Here is a tiny trained network, its code and every weight. The questions are about switching its units off for an input and a class, where a switched-off unit gives its printed mean instead of its output.

import numpy as np


def w(rows, s, z=0):
    codes = np.array(rows[::2]) - 128.0
    scale = np.full(codes.shape[1], s)
    scale[-1] = z or s
    return codes * scale


def norm(h):
    return h / np.sqrt((h * h).mean(-1, keepdims=True) + 1e-5)


def f(y):
    return np.maximum(y, 0)


def log_softmax(a):
    a = a - a.max(-1, keepdims=True)
    return a - np.log(np.exp(a).sum(-1, keepdims=True))


def net(x, mask):
    res = np.array(x, float).reshape(1, 8) / 4 @ E
    u = 0
    for l in range(3):
        y = f(norm(res) @ A[l][:, :-1].T + A[l][:, -1])
        res = res + np.where(mask[u : u + 4], y, B[l][:, -1]) @ B[l][:, :-1]
        u += 4
    return log_softmax(norm(res)[-1] @ U[:, :-1].T + U[:, -1])


A, B = {}, {}
E = w([
[99,113,180,125],'x0',
[120,45,2,222],'x1',
[110,106,100,81],'x2',
[168,168,90,167],'x3',
[112,112,103,94],'x4',
[56,201,80,77],'x5',
[64,217,138,134],'x6',
[135,130,138,116],'x7',
],0.0058)
A[0] = w([
[105,87,249,72,5],'0.n0',
[245,196,18,69,201],'0.n1',
[222,174,88,40,67],'0.n2',
[250,145,85,2,106],'0.n3',
],0.0054,0.002)
B[0] = w([
[161,144,240,127,234],'0.n0',
[98,143,254,175,251],'0.n1',
[223,147,201,156,179],'0.n2',
[107,104,222,76,214],'0.n3',
],0.0048,0.0026)
A[1] = w([
[105,154,117,210,154],'1.n0',
[93,82,198,121,168],'1.n1',
[44,121,2,115,253],'1.n2',
[90,147,118,249,132],'1.n3',
],0.0088,0.0021)
B[1] = w([
[63,135,248,87,199],'1.n0',
[204,134,109,95,223],'1.n1',
[189,116,254,103,255],'1.n2',
[240,131,127,112,226],'1.n3',
],0.0084,0.0051)
A[2] = w([
[131,75,108,23,255],'2.n0',
[175,69,63,167,156],'2.n1',
[9,179,162,70,167],'2.n2',
[50,245,171,77,243],'2.n3',
],0.012,0.00072)
B[2] = w([
[166,156,159,140,193],'2.n0',
[177,31,5,180,167],'2.n1',
[122,162,57,182,200],'2.n2',
[2,123,104,142,254],'2.n3',
],0.0081,0.0072)
U = w([
[231,123,195,164,56],'0',
[102,221,210,141,83],'1',
[92,118,1,227,251],'2',
],0.0079,0.0025)

Each question gives the input, the list of numbers given to net, and the class t.
The units are the neurons (one row each of A and B). Each row of codes is followed by its name. A weight is (code - 128) times the scale printed after its matrix; where a second scale follows, it is the last column's (A, B and U).
mask holds one flag per neuron, layer by layer. A switched-off neuron (its flag False) gives its mean, the last column of its row in B, instead of its output. The means were averaged over made-up inputs and are rounded, as every weight is.
A unit's drop is (log p(t) with every unit on - log p(t) with that unit switched off) / (log p(t) with every unit on - log p(t) with every unit switched off).
The circuit of an input: a set's keep is (log p(t) with only the set's units on - log p(t) with every unit switched off) / (log p(t) with every unit on - log p(t) with every unit switched off). Starting from all 12 units, units are removed one at a time, each time the one whose removal leaves the highest keep (on an exact tie, the one counted first), for as long as the keep stays at least 0.8.
circuit, biggest first: the units of the circuit, biggest drop first
most important unit: the unit with the biggest drop
top k neurons: the k neurons with the biggest drops, biggest first
top k neurons in layer l: the k neurons of layer l with the biggest drops, biggest first
drop of u: that unit's drop, to one decimal
input [-5,0,0,-2,5,2,3,-1], class 2: most important unit -> 0.n1
input [0,-1,-7,6,6,1,3,2], class 2: top 2 neurons -> 1.n2, 2.n3
input [-3,-6,2,6,-8,2,3,4], class 2: circuit, biggest first -> 1.n2, 2.n3, 1.n3
input [1,-4,-5,-4,4,4,1,7], class 2: top 2 neurons in layer 1 -> 1.n2, 1.n3
input [0,1,-1,1,3,-4,-8,4], class 2: top 2 neurons in layer 1 -> 1.n2, 1.n0
input [-1,8,3,-3,2,6,-6,-3], class 0: top 2 neurons -> 1.n2, 2.n3
input [-6,-4,-2,2,-7,8,6,-8], class 2: circuit, biggest first -> 2.n3, 2.n2
input [8,-2,-2,7,-1,1,1,-1], class 2: top 4 neurons -> 1.n2, 2.n3, 0.n1, 1.n1
input [5,8,1,5,0,4,3,1], class 1: top 2 neurons -> 1.n0, 1.n2
input [0,8,5,7,-7,-1,8,-8], class 0: top 2 neurons -> 1.n3, 2.n3
input [8,-3,8,-5,-4,4,2,8], class 2: circuit, biggest first -> 1.n2, 2.n3, 2.n2
input [-5,4,4,-7,3,8,1,-2], class 1: circuit, biggest first -> 1.n2, 1.n3
input [2,6,2,4,4,5,1,2], class 1: top 2 neurons in layer 1 -> 1.n0, 1.n1
input [-6,2,3,-2,6,5,-3,1], class 0: top 2 neurons in layer 1 -> 1.n0, 1.n2
input [-3,7,5,-8,3,8,-6,-2], class 0: circuit, biggest first -> 1.n2
input [5,-4,-6,-7,-3,8,4,1], class 2: top 2 neurons in layer 2 -> 2.n2, 2.n3
input [-1,-7,6,-8,6,4,6,-3], class 2: top 3 neurons in layer 1 -> 1.n2, 1.n3, 1.n0
input [-7,5,-6,4,-5,4,4,2], class 1: top 2 neurons in layer 1 -> 1.n0, 1.n1
input [6,5,7,6,0,8,5,1], class 1: top 2 neurons in layer 1 -> 1.n2, 1.n3
input [-4,5,-4,-1,7,8,-8,4], class 0: drop of 1.n2 -> 0.6
input [0,5,2,1,2,4,-3,4], class 0: drop of 1.n2 -> 0.3
input [4,8,6,6,8,-5,6,4], class 0: drop of 1.n2 -> 0.6
input [0,8,-1,-4,-7,8,-5,3], class 0: drop of 1.n2 -> 0.5
